Here is a tiny trained network, its code and every weight. The questions are about switching its units off for an input and a class, where a switched-off unit gives its printed mean instead of its output.

import numpy as np


def w(rows, s, z=0):
    codes = np.array(rows[::2]) - 128.0
    scale = np.full(codes.shape[1], s)
    scale[-1] = z or s
    return codes * scale


def norm(h):
    return h / np.sqrt((h * h).mean(-1, keepdims=True) + 1e-5)


def f(y):
    return y / 2 * (1 + np.tanh(0.7978845608 * (y + 0.044715 * y**3)))


def log_softmax(a):
    a = a - a.max(-1, keepdims=True)
    return a - np.log(np.exp(a).sum(-1, keepdims=True))


def net(x, mask):
    res = np.array(x, float).reshape(1, 6) / 4 @ E
    u = 0
    for l in range(4):
        y = f(norm(res) @ A[l][:, :-1].T + A[l][:, -1])
        res = res + np.where(mask[u : u + 5], y, B[l][:, -1]) @ B[l][:, :-1]
        u += 5
    return log_softmax(norm(res)[-1] @ U[:, :-1].T + U[:, -1])


A, B = {}, {}
E = w([
[188,186,175,1],'x0',
[142,90,174,111],'x1',
[119,57,37,88],'x2',
[165,83,180,93],'x3',
[104,51,209,140],'x4',
[53,125,88,25],'x5',
],0.0054)
A[0] = w([
[246,146,155,78,224],'0.n0',
[101,179,182,136,2],'0.n1',
[133,159,138,134,112],'0.n2',
[135,105,161,88,170],'0.n3',
[254,105,67,171,162],'0.n4',
],0.0094,0.0022)
B[0] = w([
[160,63,126,168,252],'0.n0',
[62,117,252,107,142],'0.n1',
[102,140,140,160,137],'0.n2',
[191,100,56,149,161],'0.n3',
[194,163,111,254,243],'0.n4',
],0.0084,0.0036)
A[1] = w([
[72,103,66,54,100],'1.n0',
[228,68,165,114,136],'1.n1',
[182,116,146,211,254],'1.n2',
[228,79,207,45,58],'1.n3',
[188,214,1,116,119],'1.n4',
],0.0075,0.0022)
B[1] = w([
[103,127,60,1,154],'1.n0',
[238,154,123,138,185],'1.n1',
[134,63,96,21,254],'1.n2',
[199,116,116,93,173],'1.n3',
[141,144,100,97,187],'1.n4',
],0.0069,0.0054)
A[2] = w([
[135,202,58,134,26],'2.n0',
[48,149,93,237,174],'2.n1',
[125,128,140,6,154],'2.n2',
[99,47,204,160,103],'2.n3',
[119,1,14,134,250],'2.n4',
],0.0089,0.0019)
B[2] = w([
[144,246,44,90,144],'2.n0',
[118,175,220,36,179],'2.n1',
[158,32,57,85,168],'2.n2',
[6,210,132,111,157],'2.n3',
[3,75,143,232,254],'2.n4',
],0.0061,0.0072)
A[3] = w([
[129,130,111,94,105],'3.n0',
[68,196,244,156,112],'3.n1',
[133,123,94,122,3],'3.n2',
[160,110,218,70,137],'3.n3',
[172,199,72,177,97],'3.n4',
],0.011,0.0028)
B[3] = w([
[113,127,36,122,128],'3.n0',
[108,142,224,34,254],'3.n1',
[109,164,89,130,109],'3.n2',
[211,240,127,33,205],'3.n3',
[106,255,170,214,193],'3.n4',
],0.007,0.0041)
U = w([
[192,131,151,221,150],'0',
[118,210,99,165,175],'1',
[251,123,149,76,162],'2',
[124,171,214,74,172],'3',
[109,97,52,60,178],'4',
[101,124,181,123,1],'5',
[46,89,146,167,124],'6',
[174,68,96,157,53],'7',
],0.02,0.0047)

Each question gives the input, the list of numbers given to net, and the class t.
The units are the neurons (one row each of A and B). Each row of codes is followed by its name. A weight is (code - 128) times the scale printed after its matrix; where a second scale follows, it is the last column's (A, B and U).
mask holds one flag per neuron, layer by layer. A switched-off neuron (its flag False) gives its mean, the last column of its row in B, instead of its output. The means were averaged over made-up inputs and are rounded, as every weight is.
A unit's drop is (log p(t) with every unit on - log p(t) with that unit switched off) / (log p(t) with every unit on - log p(t) with every unit switched off).
The circuit of an input: a set's keep is (log p(t) with only the set's units on - log p(t) with every unit switched off) / (log p(t) with every unit on - log p(t) with every unit switched off). Starting from the 12 units with the biggest drops (on a tie, the unit counted first), units are removed one at a time, each time the one whose removal leaves the highest keep (on an exact tie, the one counted first), for as long as the keep stays at least 0.8.
units of the circuit, in order: the units of the circuit, biggest drop first
most important unit: the unit with the biggest drop
k most important neurons: the k neurons with the biggest drops, biggest first
k most important neurons of layer l: the k neurons of layer l with the biggest drops, biggest first
drop of u: that unit's drop, to one decimal
input [-1,2,8,0,-5,-6], class 0: units of the circuit, in order	(0.n4)
input [0,-5,-6,4,-6,-1], class 0: 2 most important neurons of layer 2	(2.n1 2.n3)
input [7,3,-4,-7,-8,4], class 4: units of the circuit, in order	(0.n4 2.n2)
input [5,-6,-6,0,-5,8], class 4: 2 most important neurons	(0.n4 2.n2)
input [-7,2,-1,6,8,-8], class 6: 2 most important neurons	(2.n3 1.n2)
input [-5,-1,0,4,6,-7], class 6: units of the circuit, in order	(2.n3 1.n2)
input [-7,-4,-6,7,1,-7], class 3: 2 most important neurons of layer 2	(2.n3 2.n4)
input [2,0,-7,3,2,2], class 2: 2 most important neurons of layer 1	(1.n3 1.n1)
input [-3,-1,-4,-4,4,6], class 3: units of the circuit, in order	(1.n2 2.n1)
input [4,0,-5,-1,-7,-4], class 0: 2 most important neurons	(2.n1 3.n4)
input [-8,-5,8,-3,-7,-1], class 1: 2 most important neurons	(2.n0 0.n0)
input [-8,-7,3,2,-4,1], class 6: 2 most important neurons	(2.n4 1.n1)
input [-5,4,4,1,-4,3], class 6: 2 most important neurons	(2.n4 1.n2)
input [6,-2,2,-4,-8,-2], class 1: units of the circuit, in order	(3.n4)
input [7,4,8,-6,-2,-6], class 7: 2 most important neurons	(0.n0 1.n2)
input [6,-4,-7,-1,2,5], class 2: 2 most important neurons of layer 2	(2.n2 2.n4)
input [6,-4,0,1,-8,-5], class 0: 2 most important neurons of layer 0	(0.n0 0.n4)
input [-1,1,3,6,-8,0], class 0: 2 most important neurons of layer 0	(0.n4 0.n0)
input [0,0,-8,-8,5,-4], class 3: drop of 1.n0	0.0
input [-4,3,-7,-5,-8,3], class 3: most important unit	2.n1
input [-2,5,-2,7,6,-1], class 2: drop of 1.n1	0.2
input [6,-5,7,2,0,0], class 7: drop of 1.n4	-0.1
input [2,5,6,2,-2,-5], class 0: drop of 0.n4	0.2
